Below is a small trained network, with its code and all its weights. Each question gives an input and a class and asks what happens when units are switched off, that is, made to give their printed mean instead of their output.

import numpy as np


def w(rows, s, z=0):
    codes = np.array(rows[::2]) - 128.0
    scale = np.full(codes.shape[1], s)
    scale[-1] = z or s
    return codes * scale


def f(y):
    return np.maximum(y, 0)


def log_softmax(a):
    a = a - a.max(-1, keepdims=True)
    return a - np.log(np.exp(a).sum(-1, keepdims=True))


def net(x, mask):
    res = np.array(x, float).reshape(1, 5) / 4 @ E
    y = f(res @ A[0][:, :-1].T + A[0][:, -1])
    res = res + np.where(mask, y, B[0][:, -1]) @ B[0][:, :-1]
    return log_softmax(res[-1] @ U[:, :-1].T + U[:, -1])


A, B = {}, {}
E = w([
[99,123,8],'x0',
[213,127,86],'x1',
[132,51,134],'x2',
[128,128,128],'x3',
[128,128,128],'x4',
],0.017)
A[0] = w([
[121,186,149,191],'N0',
[234,126,103,151],'N1',
[185,153,137,135],'N2',
[40,128,120,166],'N3',
[237,140,102,169],'N4',
[87,131,40,178],'N5',
[169,129,212,255],'N6',
[122,36,129,170],'N7',
[43,124,150,213],'N8',
[126,228,123,222],'N9',
[176,79,64,118],'N10',
[132,8,136,176],'N11',
],0.018,0.0093)
B[0] = w([
[102,77,147,190],'N0',
[183,143,153,227],'N1',
[151,101,187,177],'N2',
[104,134,57,194],'N3',
[212,94,188,236],'N4',
[183,95,51,251],'N5',
[72,151,192,252],'N6',
[117,213,99,198],'N7',
[40,129,98,206],'N8',
[114,2,127,229],'N9',
[187,136,122,214],'N10',
[121,230,132,218],'N11',
],0.015,0.019)
U = w([
[20,43,207,142],'0',
[139,43,248,168],'1',
[32,189,193,85],'2',
[153,195,238,192],'3',
[86,46,85,253],'4',
[181,28,141,60],'5',
[96,184,64,65],'6',
[200,179,122,23],'7',
],0.011,0.0045)

Each question gives the input, the list of numbers given to net, and the class t.
The units are the neurons (one row each of A and B). Each row of codes is followed by its name. A weight is (code - 128) times the scale printed after its matrix; where a second scale follows, it is the last column's (A, B and U).
mask holds one flag per neuron, in row order. A switched-off neuron (its flag False) gives its mean, the last column of its row in B, instead of its output. The means were averaged over made-up inputs and are rounded, as every weight is.
A unit's drop is (log p(t) with every unit on - log p(t) with that unit switched off) / (log p(t) with every unit on - log p(t) with every unit switched off).
The circuit of an input: a set's keep is (log p(t) with only the set's units on - log p(t) with every unit switched off) / (log p(t) with every unit on - log p(t) with every unit switched off). Starting from all 12 units, units are removed one at a time, each time the one whose removal leaves the highest keep (on an exact tie, the one counted first), for as long as the keep stays at least 0.8.
circuit, biggest first: the units of the circuit, biggest drop first
most important unit: the unit with the biggest drop
k most important neurons: the k neurons with the biggest drops, biggest first
drop of u: that unit's drop, to one decimal
input [-2,2,1,-1,-4], class 3: circuit, biggest first => [N9]
input [8,1,2,8,3], class 7: 3 most important neurons => [N10; N9; N8]
input [0,-4,-3,-5,7], class 0: 2 most important neurons => [N5; N10]
input [-4,4,1,-7,1], class 3: 2 most important neurons => [N9; N5]
input [-8,0,-2,-3,0], class 0: 2 most important neurons => [N6; N4]
input [0,0,0,7,-8], class 0: 3 most important neurons => [N5; N4; N11]
input [1,-4,0,-6,6], class 4: 2 most important neurons => [N6; N11]
input [6,-3,1,8,1], class 6: 3 most important neurons => [N9; N4; N0]
input [8,1,-8,-4,6], class 5: 2 most important neurons => [N8; N5]
input [-7,0,6,-5,-8], class 2: 2 most important neurons => [N4; N6]
input [-1,3,8,-7,3], class 3: drop of N5 => 0.1
input [8,3,-1,-4,-2], class 5: drop of N11 => 0.2
input [5,1,1,5,2], class 7: drop of N9 => 0.9
input [1,-3,4,-7,0], class 6: most important unit => N6
input [5,3,1,-7,-4], class 7: 2 most important neurons => [N9; N0]
